Below are the code and all the weights of a small trained network. Each question names an input and a class and asks about switching units off, where a switched-off unit gives its printed mean instead of its output.

import numpy as np


def w(rows, s, z=0):
    codes = np.array(rows[::2]) - 128.0
    scale = np.full(codes.shape[1], s)
    scale[-1] = z or s
    return codes * scale


def f(y):
    return y / 2 * (1 + np.tanh(0.7978845608 * (y + 0.044715 * y**3)))


def log_softmax(a):
    a = a - a.max(-1, keepdims=True)
    return a - np.log(np.exp(a).sum(-1, keepdims=True))


def net(x, mask):
    res = np.array(x, float).reshape(1, 5) / 4 @ E
    y = f(res @ A[0][:, :-1].T + A[0][:, -1])
    res = res + np.where(mask, y, B[0][:, -1]) @ B[0][:, :-1]
    return log_softmax(res[-1] @ U[:, :-1].T + U[:, -1])


A, B = {}, {}
E = w([
[129,132,251,147,52,133,134],'x0',
[241,150,132,235,113,162,99],'x1',
[108,181,148,26,161,68,147],'x2',
[254,45,137,23,162,73,53],'x3',
[226,205,131,119,105,187,216],'x4',
],0.0098)
A[0] = w([
[61,151,84,250,161,191,168,69],'n1',
[161,146,87,121,246,3,87,106],'n2',
[218,118,205,254,84,174,143,254],'n3',
[24,97,106,114,145,140,105,231],'n4',
[134,26,146,81,165,51,34,81],'n5',
[196,106,184,46,110,165,183,96],'n6',
],0.0088,0.0051)
B[0] = w([
[94,149,132,74,87,134,97,221],'n1',
[251,100,184,94,166,110,161,202],'n2',
[111,142,70,163,103,61,111,250],'n3',
[191,77,49,152,119,104,93,213],'n4',
[83,137,131,93,139,95,151,219],'n5',
[75,71,167,97,22,139,140,178],'n6',
],0.013,0.014)
U = w([
[83,193,106,127,104,73,164,117],'0',
[119,112,177,137,220,162,106,47],'1',
[96,119,254,190,232,237,58,1],'2',
[227,126,230,154,153,109,137,62],'3',
[154,70,122,81,247,69,178,129],'4',
[222,87,10,219,68,98,103,244],'5',
[103,60,119,89,46,133,96,139],'6',
[48,147,192,156,92,139,245,25],'7',
],0.0089,0.0052)

Each question gives the input, the list of numbers given to net, and the class t.
The units are the neurons (one row each of A and B). Each row of codes is followed by its name. A weight is (code - 128) times the scale printed after its matrix; where a second scale follows, it is the last column's (A, B and U).
mask holds one flag per neuron, in row order. A switched-off neuron (its flag False) gives its mean, the last column of its row in B, instead of its output. The means were averaged over made-up inputs and are rounded, as every weight is.
A unit's drop is (log p(t) with every unit on - log p(t) with that unit switched off) / (log p(t) with every unit on - log p(t) with every unit switched off).
The circuit of an input: a set's keep is (log p(t) with only the set's units on - log p(t) with every unit switched off) / (log p(t) with every unit on - log p(t) with every unit switched off). Starting from all 6 units, units are removed one at a time, each time the one whose removal leaves the highest keep (on an exact tie, the one counted first), for as long as the keep stays at least 0.8.
circuit, biggest first: the units of the circuit, biggest drop first
most important unit: the unit with the biggest drop
top k neurons: the k neurons with the biggest drops, biggest first
drop of u: that unit's drop, to one decimal
input [4,1,8,3,5], class 6: circuit, biggest first -> [n6]
input [-7,-3,0,-2,5], class 4: top 2 neurons -> [n3, n6]
input [-7,7,0,3,-1], class 3: circuit, biggest first -> [n2, n4]
input [0,-5,0,-7,0], class 6: top 2 neurons -> [n1, n3]
input [-1,8,6,-8,-1], class 0: top 2 neurons -> [n4, n1]
input [-1,0,-6,5,-3], class 4: circuit, biggest first -> [n5, n4, n6]
input [5,1,-7,-5,3], class 0: top 3 neurons -> [n4, n1, n2]
input [-8,-2,-4,-5,6], class 0: top 3 neurons -> [n1, n4, n6]
input [-3,-4,-5,-8,-1], class 6: top 3 neurons -> [n1, n3, n2]
input [4,-2,8,0,8], class 7: circuit, biggest first -> [n4, n6]
input [0,-6,-1,-3,8], class 7: circuit, biggest first -> [n4, n3]
input [8,3,6,1,-6], class 4: top 2 neurons -> [n1, n6]
input [0,3,3,-1,-8], class 4: top 2 neurons -> [n3, n5]
input [-1,-8,-6,5,-4], class 4: most important unit -> n5
input [-7,-4,5,-8,3], class 6: top 3 neurons -> [n1, n3, n4]
input [-1,-1,0,-1,-6], class 4: top 2 neurons -> [n3, n5]
input [-6,-3,7,-6,-6], class 5: top 2 neurons -> [n4, n5]
input [-5,-6,-5,-2,8], class 7: top 3 neurons -> [n4, n3, n2]
input [8,0,0,1,8], class 6: top 2 neurons -> [n6, n4]
input [7,3,2,7,7], class 6: most important unit -> n6
input [0,2,0,5,7], class 6: top 2 neurons -> [n6, n4]
input [-5,-1,3,-2,5], class 4: drop of n4 -> 0.4
input [-2,1,0,7,-2], class 4: drop of n5 -> 0.2
input [-2,-5,5,8,8], class 3: drop of n1 -> 0.4
input [0,-1,-1,-4,3], class 0: drop of n4 -> 1.2
